Below is a small trained network, with its code and all its weights. Each question gives an input and a class and asks what happens when units are switched off, that is, made to give their printed mean instead of their output.

import numpy as np


def w(rows, s, z=0):
    codes = np.array(rows[::2]) - 128.0
    scale = np.full(codes.shape[1], s)
    scale[-1] = z or s
    return codes * scale


def norm(h):
    return h / np.sqrt((h * h).mean(-1, keepdims=True) + 1e-5)


def f(y):
    return np.maximum(y, 0)


def log_softmax(a):
    a = a - a.max(-1, keepdims=True)
    return a - np.log(np.exp(a).sum(-1, keepdims=True))


def net(x, mask):
    res = np.array(x, float).reshape(1, 8) / 4 @ E
    u = 0
    for l in range(2):
        y = f(norm(res) @ A[l][:, :-1].T + A[l][:, -1])
        res = res + np.where(mask[u : u + 7], y, B[l][:, -1]) @ B[l][:, :-1]
        u += 7
    return log_softmax(norm(res)[-1] @ U[:, :-1].T + U[:, -1])


A, B = {}, {}
E = w([
[54,160,73,152,188,142,138,144,152,135,126,140],'x0',
[125,132,160,88,129,96,112,105,194,49,176,153],'x1',
[115,179,73,181,168,168,134,154,74,179,103,158],'x2',
[151,236,41,129,211,126,90,108,138,81,110,236],'x3',
[2,83,184,109,83,175,172,152,206,135,198,99],'x4',
[152,149,168,87,132,65,116,108,189,57,152,132],'x5',
[154,143,121,141,143,99,123,118,121,121,113,122],'x6',
[101,94,156,134,114,148,144,150,105,161,142,89],'x7',
],0.0089)
A[0] = w([
[203,174,26,167,160,149,123,126,16,193,82,151,20],'L0N0',
[172,178,101,140,157,125,126,140,65,156,123,149,22],'L0N1',
[40,120,153,153,94,166,157,129,107,206,123,97,53],'L0N2',
[24,39,140,159,110,172,137,144,85,206,141,78,31],'L0N3',
[230,9,229,118,35,109,131,131,98,151,120,53,77],'L0N4',
[149,101,67,157,138,135,110,117,114,127,105,149,3],'L0N5',
[140,68,46,191,101,116,125,118,153,126,101,130,35],'L0N6',
],0.016,0.0036)
B[0] = w([
[187,166,77,173,162,162,141,104,73,145,95,148,249],'L0N0',
[172,80,45,204,137,81,71,77,177,116,163,81,184],'L0N1',
[53,94,64,109,79,168,86,193,153,180,119,167,196],'L0N2',
[62,121,77,103,6,137,102,207,182,194,95,117,217],'L0N3',
[179,98,250,98,175,93,172,22,83,63,171,111,251],'L0N4',
[95,111,97,194,156,115,100,94,142,137,163,138,157],'L0N5',
[156,163,127,114,107,88,99,212,121,128,228,159,144],'L0N6',
],0.014,0.022)
A[1] = w([
[117,208,84,149,217,95,127,123,245,58,145,136,114],'L1N0',
[82,212,81,120,228,97,98,166,220,43,160,194,205],'L1N1',
[217,225,42,247,220,173,135,173,37,182,119,161,97],'L1N2',
[138,123,155,139,191,162,127,220,57,80,38,86,44],'L1N3',
[135,133,207,205,205,192,236,99,126,180,107,125,5],'L1N4',
[76,110,136,135,85,149,137,231,126,224,57,68,21],'L1N5',
[171,164,30,213,249,176,122,130,79,146,59,118,71],'L1N6',
],0.013,0.0024)
B[1] = w([
[87,122,128,101,184,194,154,145,112,107,63,115,197],'L1N0',
[145,199,156,98,119,110,145,170,109,114,107,163,198],'L1N1',
[153,168,79,172,155,81,86,122,249,104,226,152,254],'L1N2',
[96,101,144,152,171,130,103,110,109,119,125,158,128],'L1N3',
[64,110,115,107,122,109,107,137,185,105,187,137,150],'L1N4',
[88,131,128,169,145,138,125,182,94,154,73,105,184],'L1N5',
[200,141,74,175,145,135,124,103,98,142,98,104,235],'L1N6',
],0.017,0.022)
U = w([
[17,51,100,90,16,165,94,197,137,233,113,109,156],'0',
[115,196,152,35,181,154,149,155,124,72,81,166,5],'1',
[209,146,6,198,183,107,68,70,153,138,171,132,208],'2',
[159,37,253,51,132,90,154,2,87,89,208,96,126],'3',
],0.0097,0.0017)

Each question gives the input, the list of numbers given to net, and the class t.
The units are the neurons (one row each of A and B). Each row of codes is followed by its name. A weight is (code - 128) times the scale printed after its matrix; where a second scale follows, it is the last column's (A, B and U).
mask holds one flag per neuron, layer by layer. A switched-off neuron (its flag False) gives its mean, the last column of its row in B, instead of its output. The means were averaged over made-up inputs and are rounded, as every weight is.
A unit's drop is (log p(t) with every unit on - log p(t) with that unit switched off) / (log p(t) with every unit on - log p(t) with every unit switched off).
The circuit of an input: a set's keep is (log p(t) with only the set's units on - log p(t) with every unit switched off) / (log p(t) with every unit on - log p(t) with every unit switched off). Starting from the 12 units with the biggest drops (on a tie, the unit counted first), units are removed one at a time, each time the one whose removal leaves the highest keep (on an exact tie, the one counted first), for as long as the keep stays at least 0.8.
units of the circuit, in order: the units of the circuit, biggest drop first
k most important neurons: the k neurons with the biggest drops, biggest first
top k neurons in layer l: the k neurons of layer l with the biggest drops, biggest first
drop of u: that unit's drop, to one decimal
input [-3,-6,0,0,-2,0,-7,4], class 0: 2 most important neurons	(L0N3; L0N2)
input [-5,-3,-2,5,3,5,3,-1], class 1: 3 most important neurons	(L0N0; L0N4; L0N3)
input [7,7,-2,-4,5,7,0,2], class 1: 2 most important neurons	(L0N4; L0N3)
input [0,4,-1,1,-1,3,6,2], class 1: 2 most important neurons	(L0N0; L0N4)
input [7,1,-2,0,0,7,-6,8], class 0: top 2 neurons in layer 0	(L0N4; L0N0)
input [-6,1,-8,-3,1,-7,-5,1], class 3: units of the circuit, in order	(L0N4)
input [7,-8,-5,4,2,7,-2,2], class 1: 2 most important neurons	(L0N0; L0N4)
input [6,6,6,-3,4,2,5,-5], class 1: 2 most important neurons	(L0N0; L0N3)
input [-6,5,-2,7,0,2,6,-3], class 1: 2 most important neurons	(L0N0; L0N4)
input [0,0,2,6,4,1,-3,5], class 1: top 4 neurons in layer 0	(L0N0; L0N3; L0N4; L0N2)
input [0,5,0,0,5,3,4,4], class 3: 4 most important neurons	(L0N3; L0N2; L0N0; L1N2)
input [-8,7,-3,7,6,2,8,-3], class 1: top 2 neurons in layer 0	(L0N4; L0N0)
input [-1,0,2,-8,1,-1,-5,-4], class 0: top 2 neurons in layer 0	(L0N3; L0N2)
input [-4,7,3,-8,-2,-8,-8,0], class 0: top neuron in layer 0	(L0N3)
input [-3,0,-8,4,8,7,3,-7], class 1: 2 most important neurons	(L0N4; L0N3)
input [-3,2,4,3,6,3,2,4], class 0: drop of L0N0	0.6
input [-7,-3,-5,3,-1,-2,-1,2], class 3: drop of L1N5	0.0
input [1,-3,8,0,2,0,-3,7], class 0: drop of L0N3	0.1
input [-2,6,2,5,3,8,-7,0], class 1: top 2 neurons in layer 0	(L0N0; L0N4)
